Below are the code and all the weights of a small trained network. Each question names an input and a target symbol and asks about switching units off, where a switched-off unit gives its printed mean instead of its output.

import numpy as np


def w(rows, s, z=0):
    codes = np.array(rows[::2]) - 128.0
    scale = np.full(codes.shape[1], s)
    scale[-1] = z or s
    return codes * scale


def norm(h):
    return h / np.sqrt((h * h).mean(-1, keepdims=True) + 1e-5)


def f(y):
    return y / 2 * (1 + np.tanh(0.7978845608 * (y + 0.044715 * y**3)))


def softmax(a):
    e = np.exp(a - a.max(-1, keepdims=True))
    return e / e.sum(-1, keepdims=True)


def log_softmax(a):
    a = a - a.max(-1, keepdims=True)
    return a - np.log(np.exp(a).sum(-1, keepdims=True))


def net(x, mask):
    ids = ['αβγεζηθλμξστφω'.index(c) for c in x.split()]
    T = len(ids)
    res = E[ids] + P[:T]
    r = norm(res)
    for j in range(3):
        rows = slice(2 * j, 2 * j + 2)
        q, k, v = (r @ M[0][rows].T for M in (Q, K, V))
        z = softmax(np.where(np.tri(T) > 0, q @ k.T / 2**0.5, -1e9)) @ v
        o = O[0][rows]
        res = res + np.where(mask[j], z, o[:, -1]) @ o[:, :-1]
    y = f(norm(res) @ A[0][:, :-1].T + A[0][:, -1])
    res = res + np.where(mask[3:19], y, B[0][:, -1]) @ B[0][:, :-1]
    return log_softmax(norm(res)[-1] @ U[:, :-1].T + U[:, -1])


Q, K, V, O, A, B = {}, {}, {}, {}, {}, {}
E = w([
[152,81,133],'α',
[104,187,124],'β',
[125,101,84],'γ',
[118,188,116],'ε',
[106,187,127],'ζ',
[254,75,148],'η',
[117,197,139],'θ',
[142,86,117],'λ',
[116,188,136],'μ',
[131,90,109],'ξ',
[106,180,96],'σ',
[144,87,124],'τ',
[96,151,105],'φ',
[129,200,173],'ω',
],0.0071)
P = w([
[104,116,185],'0',
[191,119,251],'1',
[130,120,129],'2',
[184,99,49],'3',
[127,122,130],'4',
[175,117,40],'5',
[128,121,128],'6',
[178,132,45],'7',
[129,118,127],'8',
[182,121,30],'9',
],0.013)
Q[0] = w([
[125,226,212],'head 1',
[82,164,127],'head 1',
[198,138,127],'head 2',
[112,115,213],'head 2',
[11,196,128],'head 3',
[253,192,115],'head 3',
],0.022)
K[0] = w([
[73,222,206],'head 1',
[97,129,92],'head 1',
[51,167,134],'head 2',
[125,158,30],'head 2',
[204,244,99],'head 3',
[52,139,250],'head 3',
],0.02)
V[0] = w([
[81,84,68],'head 1',
[210,93,145],'head 1',
[147,43,162],'head 2',
[60,153,184],'head 2',
[2,5,62],'head 3',
[54,240,77],'head 3',
],0.017)
O[0] = w([
[101,180,157,170],'head 1',
[143,90,184,187],'head 1',
[59,164,101,213],'head 2',
[162,42,99,254],'head 2',
[6,11,104,141],'head 3',
[123,112,30,80],'head 3',
],0.014,0.0086)
A[0] = w([
[128,86,88,136],'neuron 1',
[59,225,185,162],'neuron 2',
[187,154,172,173],'neuron 3',
[243,160,9,193],'neuron 4',
[161,220,216,142],'neuron 5',
[189,122,232,255],'neuron 6',
[149,128,114,104],'neuron 7',
[92,145,195,103],'neuron 8',
[129,170,230,121],'neuron 9',
[51,98,210,116],'neuron 10',
[86,142,59,123],'neuron 11',
[124,118,115,95],'neuron 12',
[195,207,72,161],'neuron 13',
[145,41,133,148],'neuron 14',
[229,214,191,82],'neuron 15',
[161,106,164,133],'neuron 16',
],0.014,0.0038)
B[0] = w([
[97,127,88,178],'neuron 1',
[160,53,72,191],'neuron 2',
[169,78,78,185],'neuron 3',
[70,251,227,255],'neuron 4',
[94,38,47,203],'neuron 5',
[189,65,59,235],'neuron 6',
[119,125,145,129],'neuron 7',
[162,114,198,158],'neuron 8',
[158,33,122,181],'neuron 9',
[173,158,236,215],'neuron 10',
[75,119,35,165],'neuron 11',
[116,135,117,127],'neuron 12',
[184,213,132,210],'neuron 13',
[106,165,77,224],'neuron 14',
[155,46,15,233],'neuron 15',
[135,119,102,154],'neuron 16',
],0.027,0.0073)
U = w([
[182,71,184,160],'α',
[108,177,140,42],'β',
[4,78,193,161],'γ',
[129,189,136,85],'ε',
[117,175,130,26],'ζ',
[192,37,66,196],'η',
[158,181,120,48],'θ',
[138,100,187,60],'λ',
[146,191,132,93],'μ',
[78,111,188,15],'ξ',
[49,201,103,64],'σ',
[155,90,191,108],'τ',
[16,74,39,252],'φ',
[220,168,82,92],'ω',
],0.013,0.004)

Each question gives the input, a string of symbols that net reads in full, and the target symbol t.
The units are the heads (2 rows each of Q, K, V and O) and the neurons (one row each of A and B). Each row of codes is followed by its name. A weight is (code - 128) times the scale printed after its matrix; where a second scale follows, it is the last column's (O, A, B and U).
mask holds one flag per unit, heads first, then neurons. A switched-off unit (its flag False) gives its mean, the last column of its rows in O or B, instead of its output. The means were averaged over made-up inputs and are rounded, as every weight is.
A unit's drop is (log p(t) with every unit on - log p(t) with that unit switched off) / (log p(t) with every unit on - log p(t) with every unit switched off).
The circuit of an input: a set's keep is (log p(t) with only the set's units on - log p(t) with every unit switched off) / (log p(t) with every unit on - log p(t) with every unit switched off). Starting from the 12 units with the biggest drops (on a tie, the unit counted first), units are removed one at a time, each time the one whose removal leaves the highest keep (on an exact tie, the one counted first), for as long as the keep stays at least 0.8.
circuit, biggest first: the units of the circuit, biggest drop first
most important unit: the unit with the biggest drop
k most important neurons: the k neurons with the biggest drops, biggest first
which heads matter: for each layer, one digit per head in row order, 1 if its drop is at least 0.15 and else 0, layers parted by /
drop when u is switched off: that unit's drop, to one decimal
input α η φ ω ω η η μ, target α: which heads matter => 001
input α φ σ φ τ λ, target α: which heads matter => 001
input α φ η τ, target α: most important unit => head 3
input α λ φ μ φ θ, target α: circuit, biggest first => (head 3; neuron 10)
input γ φ η γ φ ζ, target γ: which heads matter => 001
input σ α λ φ, target σ: circuit, biggest first => (head 3; neuron 4)
input φ σ φ η η τ, target φ: circuit, biggest first => (head 3; neuron 6)
input φ ω σ φ φ θ, target φ: which heads matter => 001
input η φ γ γ σ, target σ: which heads matter => 001
input γ τ φ φ φ ε φ λ η σ, target γ: which heads matter => 001
input θ α φ η ζ φ ω, target ω: circuit, biggest first => (head 3; neuron 15; neuron 4)
input α φ η η γ α θ τ, target α: circuit, biggest first => (head 3; neuron 10)
input α α α η, target α: circuit, biggest first => (head 3; neuron 15)
input φ ξ τ μ γ τ, target φ: most important neuron => (neuron 4)
input τ φ α, target α: which heads matter => 000
input ω σ α φ λ φ α ξ, target ω: 3 most important neurons => (neuron 4; neuron 13; neuron 15)
input ω σ ε ω φ η η β, target ω: 3 most important neurons => (neuron 4; neuron 13; neuron 15)
input γ λ φ ε φ φ φ η, target γ: drop when head 3 is switched off => 0.7
input φ β ξ α μ φ φ φ τ ξ, target φ: drop when head 3 is switched off => 0.2
input γ η φ φ φ ω φ σ γ η, target γ: drop when head 1 is switched off => 0.1
input φ φ ξ φ η η σ γ, target φ: most important neuron => (neuron 4)
